Here is a tiny trained network, its code and every weight. The questions are about switching its units off for an input and a target symbol, where a switched-off unit gives its printed mean instead of its output.

import numpy as np


def w(rows, s, z=0):
    codes = np.array(rows[::2]) - 128.0
    scale = np.full(codes.shape[1], s)
    scale[-1] = z or s
    return codes * scale


def norm(h):
    return h / np.sqrt((h * h).mean(-1, keepdims=True) + 1e-5)


def f(y):
    return np.maximum(y, 0)


def softmax(a):
    e = np.exp(a - a.max(-1, keepdims=True))
    return e / e.sum(-1, keepdims=True)


def log_softmax(a):
    a = a - a.max(-1, keepdims=True)
    return a - np.log(np.exp(a).sum(-1, keepdims=True))


def net(x, mask):
    ids = ['βγεζμξτφψ'.index(c) for c in x.split()]
    T = len(ids)
    res = E[ids] + P[:T]
    u = 0
    for l in range(3):
        q, k, v = (norm(res) @ M[l].T for M in (Q, K, V))
        z = softmax(np.where(np.tri(T) > 0, q @ k.T / 4**0.5, -1e9)) @ v
        res = res + np.where(mask[u], z, O[l][:, -1]) @ O[l][:, :-1]
        u += 1
        y = f(norm(res) @ A[l][:, :-1].T + A[l][:, -1])
        res = res + np.where(mask[u : u + 12], y, B[l][:, -1]) @ B[l][:, :-1]
        u += 12
    return log_softmax(norm(res)[-1] @ U[:, :-1].T + U[:, -1])


Q, K, V, O, A, B = {}, {}, {}, {}, {}, {}
E = w([
[162,162,142,203],'β',
[145,57,175,164],'γ',
[80,165,82,189],'ε',
[66,166,94,142],'ζ',
[64,167,93,145],'μ',
[67,196,19,35],'ξ',
[120,170,186,21],'τ',
[138,153,250,92],'φ',
[208,51,254,122],'ψ',
],0.0076)
P = w([
[215,254,181,71],'0',
[199,219,162,88],'1',
[198,181,145,98],'2',
[182,159,129,101],'3',
[164,143,120,121],'4',
[137,126,112,145],'5',
[111,117,110,163],'6',
[84,106,113,186],'7',
[57,85,110,206],'8',
[40,69,100,218],'9',
],0.0027)
Q[0] = w([
[102,254,174,154],'L0H0',
[24,136,68,33],'L0H0',
[183,187,101,72],'L0H0',
[143,88,52,84],'L0H0',
],0.0053)
K[0] = w([
[59,193,82,90],'L0H0',
[115,187,134,189],'L0H0',
[177,191,114,139],'L0H0',
[169,194,254,170],'L0H0',
],0.0061)
V[0] = w([
[11,193,58,149],'L0H0',
[254,128,245,85],'L0H0',
[135,187,60,40],'L0H0',
[65,102,36,23],'L0H0',
],0.0027)
O[0] = w([
[194,95,88,140,218],'L0H0',
[125,143,165,186,113],'L0H0',
[97,84,61,152,255],'L0H0',
[124,2,102,96,183],'L0H0',
],0.0055,0.002)
A[0] = w([
[215,179,122,165,10],'L0N0',
[22,154,140,153,56],'L0N1',
[85,143,123,128,81],'L0N2',
[191,55,192,97,155],'L0N3',
[189,199,133,170,13],'L0N4',
[82,146,89,207,48],'L0N5',
[56,255,92,199,136],'L0N6',
[108,103,123,50,154],'L0N7',
[111,155,162,37,68],'L0N8',
[77,154,177,154,63],'L0N9',
[40,115,190,108,49],'L0N10',
[174,155,135,82,65],'L0N11',
],0.0046,0.0014)
B[0] = w([
[122,195,126,104,146],'L0N0',
[221,73,130,161,159],'L0N1',
[146,118,99,148,153],'L0N2',
[58,166,221,90,201],'L0N3',
[134,162,140,85,147],'L0N4',
[117,70,113,108,172],'L0N5',
[168,65,84,45,252],'L0N6',
[76,89,114,245,209],'L0N7',
[53,61,147,149,190],'L0N8',
[177,134,4,62,143],'L0N9',
[158,23,52,78,153],'L0N10',
[60,133,134,196,148],'L0N11',
],0.0029,0.003)
Q[1] = w([
[80,55,153,222],'L1H0',
[198,143,163,190],'L1H0',
[77,117,61,104],'L1H0',
[255,116,151,217],'L1H0',
],0.0061)
K[1] = w([
[39,176,67,163],'L1H0',
[133,211,133,155],'L1H0',
[123,61,111,146],'L1H0',
[191,255,94,159],'L1H0',
],0.0072)
V[1] = w([
[191,177,131,254],'L1H0',
[163,144,108,172],'L1H0',
[146,228,114,185],'L1H0',
[146,42,120,150],'L1H0',
],0.0045)
O[1] = w([
[197,2,103,98,2],'L1H0',
[120,100,131,82,93],'L1H0',
[96,28,66,157,107],'L1H0',
[237,246,213,82,82],'L1H0',
],0.0041,0.0025)
A[1] = w([
[129,171,114,152,153],'L1N0',
[73,147,192,13,118],'L1N1',
[244,121,126,245,48],'L1N2',
[179,92,113,33,151],'L1N3',
[146,113,201,186,116],'L1N4',
[37,125,169,52,104],'L1N5',
[213,196,141,210,103],'L1N6',
[114,119,178,165,134],'L1N7',
[142,154,77,109,144],'L1N8',
[141,123,80,172,100],'L1N9',
[61,30,140,118,155],'L1N10',
[253,58,102,173,4],'L1N11',
],0.0051,0.0033)
B[1] = w([
[126,69,111,117,187],'L1N0',
[74,132,134,212,252],'L1N1',
[178,171,98,228,176],'L1N2',
[140,129,191,171,176],'L1N3',
[25,46,171,95,195],'L1N4',
[107,167,58,245,241],'L1N5',
[248,2,46,136,159],'L1N6',
[56,115,92,127,185],'L1N7',
[124,92,182,99,244],'L1N8',
[79,132,149,111,172],'L1N9',
[69,222,91,151,210],'L1N10',
[135,226,51,136,159],'L1N11',
],0.0041,0.0026)
Q[2] = w([
[117,169,97,104],'L2H0',
[43,141,100,254],'L2H0',
[237,143,151,77],'L2H0',
[178,150,205,69],'L2H0',
],0.0085)
K[2] = w([
[112,227,97,134],'L2H0',
[186,130,92,246],'L2H0',
[101,129,159,1],'L2H0',
[67,102,224,35],'L2H0',
],0.0074)
V[2] = w([
[88,50,90,124],'L2H0',
[93,105,217,50],'L2H0',
[104,188,141,254],'L2H0',
[247,95,148,154],'L2H0',
],0.0043)
O[2] = w([
[193,102,254,128,172],'L2H0',
[8,94,189,81,4],'L2H0',
[226,144,107,53,190],'L2H0',
[96,233,77,136,65],'L2H0',
],0.0051,0.0032)
A[2] = w([
[107,160,114,207,89],'L2N0',
[77,204,141,148,185],'L2N1',
[55,153,228,162,9],'L2N2',
[127,103,79,165,179],'L2N3',
[83,109,138,146,115],'L2N4',
[103,198,112,19,245],'L2N5',
[210,188,102,120,28],'L2N6',
[248,146,124,217,251],'L2N7',
[173,35,128,103,163],'L2N8',
[213,254,158,160,117],'L2N9',
[89,118,132,84,74],'L2N10',
[89,93,210,93,30],'L2N11',
],0.0067,0.0022)
B[2] = w([
[120,149,109,74,182],'L2N0',
[139,168,125,105,209],'L2N1',
[198,122,61,99,203],'L2N2',
[147,150,173,61,228],'L2N3',
[167,140,69,124,165],'L2N4',
[152,115,197,216,252],'L2N5',
[94,162,117,46,172],'L2N6',
[137,115,95,212,227],'L2N7',
[124,164,181,58,168],'L2N8',
[136,3,172,152,186],'L2N9',
[159,94,118,145,154],'L2N10',
[92,146,89,207,171],'L2N11',
],0.0059,0.0041)
U = w([
[254,70,111,163,70],'β',
[127,105,140,74,206],'γ',
[53,64,27,121,175],'ε',
[157,126,108,129,4],'ζ',
[132,106,135,74,170],'μ',
[114,235,69,100,104],'ξ',
[85,177,170,208,165],'τ',
[116,102,187,141,119],'φ',
[112,44,166,167,163],'ψ',
],0.011,0.004)

Each question gives the input, a string of symbols that net reads in full, and the target symbol t.
The units are the heads (4 rows each of Q, K, V and O) and the neurons (one row each of A and B). Each row of codes is followed by its name. A weight is (code - 128) times the scale printed after its matrix; where a second scale follows, it is the last column's (O, A, B and U).
mask holds one flag per unit, layer by layer, with each layer's heads first. A switched-off unit (its flag False) gives its mean, the last column of its rows in O or B, instead of its output. The means were averaged over made-up inputs and are rounded, as every weight is.
A unit's drop is (log p(t) with every unit on - log p(t) with that unit switched off) / (log p(t) with every unit on - log p(t) with every unit switched off).
The circuit of an input: a set's keep is (log p(t) with only the set's units on - log p(t) with every unit switched off) / (log p(t) with every unit on - log p(t) with every unit switched off). Starting from the 12 units with the biggest drops (on a tie, the unit counted first), units are removed one at a time, each time the one whose removal leaves the highest keep (on an exact tie, the one counted first), for as long as the keep stays at least 0.8.
units of the circuit, in order: the units of the circuit, biggest drop first
k most important neurons: the k neurons with the biggest drops, biggest first
k most important neurons of layer l: the k neurons of layer l with the biggest drops, biggest first
drop of u: that unit's drop, to one decimal
input φ β ζ, target β: units of the circuit, in order	(L2H0 L2N9)
input ξ β β ξ β μ, target β: units of the circuit, in order	(L2H0 L2N9 L0H0)
input ξ ξ ξ ξ γ φ, target τ: units of the circuit, in order	(L2H0 L2N11 L2N9)
input β β β ξ γ τ φ ε γ, target ε: most important neuron	(L1N10)
input ξ γ γ ξ, target ψ: 2 most important neurons of layer 0	(L0N6 L0N3)
input ξ ξ ξ φ ξ, target τ: 3 most important neurons	(L2N5 L2N2 L2N9)
input τ γ φ φ ξ ξ ξ ζ ζ φ, target ε: 3 most important neurons	(L2N5 L2N2 L1N10)
input ξ ξ γ τ, target ξ: 4 most important neurons	(L1N5 L2N2 L1N1 L0N8)
input γ ξ ψ ξ ξ φ ξ ξ ξ γ, target ε: 2 most important neurons	(L2N5 L1N10)
input φ γ β φ, target β: 2 most important neurons of layer 2	(L2N2 L2N9)
input φ φ τ γ ξ ξ τ ε, target β: 2 most important neurons	(L1N4 L0N1)
input ξ φ ξ ξ γ γ β φ γ φ, target β: 2 most important neurons of layer 2	(L2N9 L2N2)
input ξ ε ξ, target β: 2 most important neurons of layer 2	(L2N5 L2N6)
input φ ξ ε ξ ξ ξ φ ζ, target γ: 2 most important neurons of layer 1	(L1N5 L1N2)
input ξ ε ξ τ, target ξ: 3 most important neurons of layer 1	(L1N1 L1N5 L1N2)
input τ μ ζ φ, target τ: most important neuron of layer 1	(L1N1)
input φ μ ζ φ ξ μ, target γ: 2 most important neurons	(L1N5 L2N8)
input β ψ ζ ξ φ μ φ γ, target ξ: 2 most important neurons	(L1N10 L1N4)
input ξ β μ, target β: 2 most important neurons	(L0N6 L2N9)
input ξ μ ξ ζ φ ξ τ γ ξ φ, target ε: most important neuron of layer 0	(L0N10)
input ξ φ β ξ ξ φ ζ, target ξ: 2 most important neurons of layer 0	(L0N3 L0N5)
input ξ ξ φ ξ φ γ ξ μ ξ μ, target γ: 2 most important neurons of layer 2	(L2N8 L2N3)
input ξ ε ξ φ ξ, target τ: drop of L2H0	0.5
input β ξ φ ξ ξ ξ γ, target ξ: drop of L1N4	0.1
input φ φ β φ φ ξ ξ ξ ξ μ, target ξ: drop of L1N1	0.0
input φ ξ ξ, target ε: drop of L2H0	0.8
input γ ξ ξ, target ε: most important neuron of layer 1	(L1N4)
input ξ ξ ξ φ ξ ξ ψ ε, target β: 2 most important neurons of layer 2	(L2N7 L2N3)
